Below are the code and all the weights of a small trained network. Each question names an input and a class and asks about switching units off, where a switched-off unit gives its printed mean instead of its output.

import numpy as np


def w(rows, s, z=0):
    codes = np.array(rows[::2]) - 128.0
    scale = np.full(codes.shape[1], s)
    scale[-1] = z or s
    return codes * scale


def f(y):
    return y / 2 * (1 + np.tanh(0.7978845608 * (y + 0.044715 * y**3)))


def log_softmax(a):
    a = a - a.max(-1, keepdims=True)
    return a - np.log(np.exp(a).sum(-1, keepdims=True))


def net(x, mask):
    res = np.array(x, float).reshape(1, 2) / 4 @ E
    y = f(res @ A[0][:, :-1].T + A[0][:, -1])
    res = res + np.where(mask, y, B[0][:, -1]) @ B[0][:, :-1]
    return log_softmax(res[-1] @ U[:, :-1].T + U[:, -1])


A, B = {}, {}
E = w([
[23,115,235,6,102],'x0',
[255,88,173,33,232],'x1',
],0.01)
A[0] = w([
[7,94,220,49,66,88],'N1',
[238,82,182,16,192,105],'N2',
[196,33,124,47,105,3],'N3',
[223,95,248,112,183,42],'N4',
[255,177,57,124,169,181],'N5',
[32,200,96,52,97,111],'N6',
],0.008,0.0047)
B[0] = w([
[176,199,192,137,216,230],'N1',
[38,254,160,149,171,252],'N2',
[19,156,158,117,148,166],'N3',
[65,207,110,105,155,204],'N4',
[197,174,159,190,178,214],'N5',
[79,114,188,31,150,180],'N6',
],0.0088,0.012)
U = w([
[187,85,61,40,121,1],'0',
[221,166,169,124,248,185],'1',
[72,171,127,111,151,245],'2',
[145,144,56,202,121,82],'3',
],0.013,0.0047)

Each question gives the input, the list of numbers given to net, and the class t.
The units are the neurons (one row each of A and B). Each row of codes is followed by its name. A weight is (code - 128) times the scale printed after its matrix; where a second scale follows, it is the last column's (A, B and U).
mask holds one flag per neuron, in row order. A switched-off neuron (its flag False) gives its mean, the last column of its row in B, instead of its output. The means were averaged over made-up inputs and are rounded, as every weight is.
A unit's drop is (log p(t) with every unit on - log p(t) with that unit switched off) / (log p(t) with every unit on - log p(t) with every unit switched off).
The circuit of an input: a set's keep is (log p(t) with only the set's units on - log p(t) with every unit switched off) / (log p(t) with every unit on - log p(t) with every unit switched off). Starting from all 6 units, units are removed one at a time, each time the one whose removal leaves the highest keep (on an exact tie, the one counted first), for as long as the keep stays at least 0.8.
circuit, biggest first: the units of the circuit, biggest drop first
top k neurons: the k neurons with the biggest drops, biggest first
drop when u is switched off: that unit's drop, to one decimal
input [1,2], class 2: circuit, biggest first -> [N1]
input [1,5], class 2: circuit, biggest first -> [N1; N2]
input [-2,-2], class 3: top 3 neurons -> [N1; N2; N6]
input [-5,-1], class 3: top 2 neurons -> [N1; N6]
input [-2,-6], class 3: circuit, biggest first -> [N2; N1]
input [4,5], class 2: circuit, biggest first -> [N2; N5]
input [3,-1], class 1: circuit, biggest first -> [N1; N2]
input [1,7], class 2: top 2 neurons -> [N2; N1]
input [-5,-2], class 3: top 2 neurons -> [N1; N6]
input [8,6], class 2: top 2 neurons -> [N2; N3]
input [8,5], class 2: top 2 neurons -> [N2; N5]
input [5,4], class 2: top 2 neurons -> [N5; N2]
input [-4,-7], class 3: drop when N2 is switched off -> 0.2
input [-2,-3], class 3: drop when N1 is switched off -> 0.2
input [4,6], class 2: drop when N5 is switched off -> 0.0
